Here is a tiny trained network, its code and every weight. The questions are about switching its units off for an input and a class, where a switched-off unit gives its printed mean instead of its output.

import numpy as np


def w(rows, s, z=0):
    codes = np.array(rows[::2]) - 128.0
    scale = np.full(codes.shape[1], s)
    scale[-1] = z or s
    return codes * scale


def f(y):
    return np.maximum(y, 0)


def log_softmax(a):
    a = a - a.max(-1, keepdims=True)
    return a - np.log(np.exp(a).sum(-1, keepdims=True))


def net(x, mask):
    res = np.array(x, float).reshape(1, 8) / 4 @ E
    y = f(res @ A[0][:, :-1].T + A[0][:, -1])
    res = res + np.where(mask, y, B[0][:, -1]) @ B[0][:, :-1]
    return log_softmax(res[-1] @ U[:, :-1].T + U[:, -1])


A, B = {}, {}
E = w([
[93,154,149,142,51,74,192,180,210,97,167,84],'x0',
[124,143,75,92,159,79,115,181,120,166,157,155],'x1',
[122,130,142,132,126,128,121,129,130,138,126,128],'x2',
[101,100,136,147,103,58,168,87,88,138,124,191],'x3',
[170,164,76,161,114,110,139,88,137,184,104,84],'x4',
[126,127,141,129,126,124,122,129,127,134,128,121],'x5',
[146,132,134,252,146,64,72,154,163,82,133,130],'x6',
[188,161,189,117,158,123,161,99,149,127,188,162],'x7',
],0.016)
A[0] = w([
[188,58,116,144,219,183,30,66,49,167,112,178,11],'neuron 1',
[47,92,65,135,113,116,91,158,87,116,24,88,46],'neuron 2',
[88,90,124,157,105,36,172,69,63,119,98,234,32],'neuron 3',
[155,47,202,202,77,202,143,7,121,36,60,96,32],'neuron 4',
[81,79,131,143,108,60,149,57,76,148,135,189,77],'neuron 5',
[176,207,176,99,171,138,152,76,82,139,196,154,86],'neuron 6',
[188,203,105,156,145,93,119,26,151,192,63,86,85],'neuron 7',
[66,80,191,82,168,146,120,178,110,6,156,167,85],'neuron 8',
[225,149,160,254,154,56,63,205,124,57,73,170,4],'neuron 9',
[194,153,153,135,177,215,84,199,130,117,109,75,63],'neuron 10',
[82,92,193,114,185,171,72,178,114,50,128,229,38],'neuron 11',
[120,162,83,84,183,23,64,202,92,185,161,181,84],'neuron 12',
[113,157,81,89,192,184,80,170,172,95,150,85,69],'neuron 13',
[205,194,177,134,181,103,154,103,162,106,171,170,61],'neuron 14',
],0.0084,0.0043)
B[0] = w([
[114,116,130,120,35,83,228,188,178,59,184,68,252],'neuron 1',
[53,120,135,189,86,169,56,143,47,47,121,182,197],'neuron 2',
[175,127,162,100,147,103,65,57,193,93,108,145,221],'neuron 3',
[82,51,94,156,232,154,152,124,163,192,180,94,213],'neuron 4',
[197,146,177,96,137,105,85,57,158,92,77,95,203],'neuron 5',
[57,117,149,157,89,186,64,136,72,93,141,154,193],'neuron 6',
[162,215,52,162,140,64,130,145,91,177,111,162,200],'neuron 7',
[202,193,65,174,96,106,141,138,102,214,136,110,193],'neuron 8',
[125,93,190,64,98,165,226,121,80,162,1,151,239],'neuron 9',
[182,146,170,88,154,101,72,71,179,79,87,143,191],'neuron 10',
[169,214,63,172,123,118,141,100,97,149,131,110,194],'neuron 11',
[102,58,107,148,238,192,160,152,165,159,192,83,214],'neuron 12',
[166,102,144,87,142,106,73,114,170,110,82,131,180],'neuron 13',
[40,114,159,183,117,156,49,169,54,42,149,190,188],'neuron 14',
],0.0087,0.019)
U = w([
[86,123,129,154,111,138,63,131,69,81,133,160,67],'0',
[189,131,146,88,149,98,73,90,187,97,110,134,75],'1',
[118,134,138,132,52,56,202,172,202,80,173,105,158],'2',
[183,190,70,153,131,95,133,118,81,175,127,137,93],'3',
[117,77,111,127,227,147,144,123,145,156,161,124,129],'4',
[139,110,141,4,107,177,187,100,50,160,87,160,253],'5',
],0.016,0.0059)

Each question gives the input, the list of numbers given to net, and the class t.
The units are the neurons (one row each of A and B). Each row of codes is followed by its name. A weight is (code - 128) times the scale printed after its matrix; where a second scale follows, it is the last column's (A, B and U).
mask holds one flag per neuron, in row order. A switched-off neuron (its flag False) gives its mean, the last column of its row in B, instead of its output. The means were averaged over made-up inputs and are rounded, as every weight is.
A unit's drop is (log p(t) with every unit on - log p(t) with that unit switched off) / (log p(t) with every unit on - log p(t) with every unit switched off).
The circuit of an input: a set's keep is (log p(t) with only the set's units on - log p(t) with every unit switched off) / (log p(t) with every unit on - log p(t) with every unit switched off). Starting from the 12 units with the biggest drops (on a tie, the unit counted first), units are removed one at a time, each time the one whose removal leaves the highest keep (on an exact tie, the one counted first), for as long as the keep stays at least 0.8.
circuit, biggest first: the units of the circuit, biggest drop first
unit that matters most: the unit with the biggest drop
top k neurons: the k neurons with the biggest drops, biggest first
drop of u: that unit's drop, to one decimal
input [-1,7,7,3,-7,7,-4,5], class 3: top 2 neurons	[neuron 8; neuron 11]
input [5,1,-6,-4,-6,2,3,-6], class 0: top 2 neurons	[neuron 1; neuron 2]
input [7,5,-6,0,8,1,-5,7], class 3: top 2 neurons	[neuron 1; neuron 7]
input [-5,2,-2,4,5,-1,-1,6], class 0: circuit, biggest first	[neuron 6]
input [7,8,8,4,2,-5,7,5], class 4: circuit, biggest first	[neuron 12; neuron 1]
input [-5,-4,-5,0,-5,-7,-1,-3], class 2: top 2 neurons	[neuron 1; neuron 7]
input [1,7,-3,-4,-1,8,-4,5], class 4: top 3 neurons	[neuron 12; neuron 9; neuron 2]
input [-5,1,-5,-3,-8,-3,-7,-1], class 3: circuit, biggest first	[neuron 8; neuron 11]
input [5,-6,3,-3,-5,-5,2,5], class 4: circuit, biggest first	[neuron 1; neuron 4]
input [7,-3,8,-6,7,4,-6,-7], class 0: circuit, biggest first	[neuron 1; neuron 2]
input [-2,7,5,-3,-1,3,-6,-2], class 4: top 2 neurons	[neuron 9; neuron 12]
input [-6,-7,-2,1,-3,4,7,8], class 0: top 3 neurons	[neuron 14; neuron 6; neuron 12]
input [0,1,-7,7,6,3,2,7], class 0: top 2 neurons	[neuron 14; neuron 6]
input [1,-7,4,4,1,-4,3,-5], class 4: circuit, biggest first	[neuron 4]
input [-8,-2,-1,6,2,-6,-7,7], class 2: top 3 neurons	[neuron 1; neuron 9; neuron 2]
input [5,-8,0,4,-8,-2,0,-7], class 3: circuit, biggest first	[neuron 8; neuron 1]
input [3,5,1,3,-4,6,2,5], class 0: top 3 neurons	[neuron 1; neuron 14; neuron 4]
input [5,-5,-3,7,-2,-3,-6,6], class 1: circuit, biggest first	[neuron 9; neuron 1]
input [2,0,8,8,1,-1,7,-3], class 1: top 2 neurons	[neuron 3; neuron 5]
input [-5,-5,-8,-2,-6,2,1,0], class 3: top 3 neurons	[neuron 11; neuron 8; neuron 12]
input [5,2,7,3,-1,5,7,6], class 5: top 2 neurons	[neuron 9; neuron 1]
input [-3,-6,3,-3,-4,-3,-3,1], class 4: unit that matters most	neuron 4
input [5,5,-1,7,4,5,2,5], class 1: circuit, biggest first	[neuron 1; neuron 3]
input [-1,5,-7,-1,1,-8,-3,-5], class 0: drop of neuron 6	-0.1
input [5,-4,1,2,-3,-6,3,-8], class 0: drop of neuron 2	0.5
input [1,-1,7,8,-5,6,4,-2], class 1: drop of neuron 3	0.3
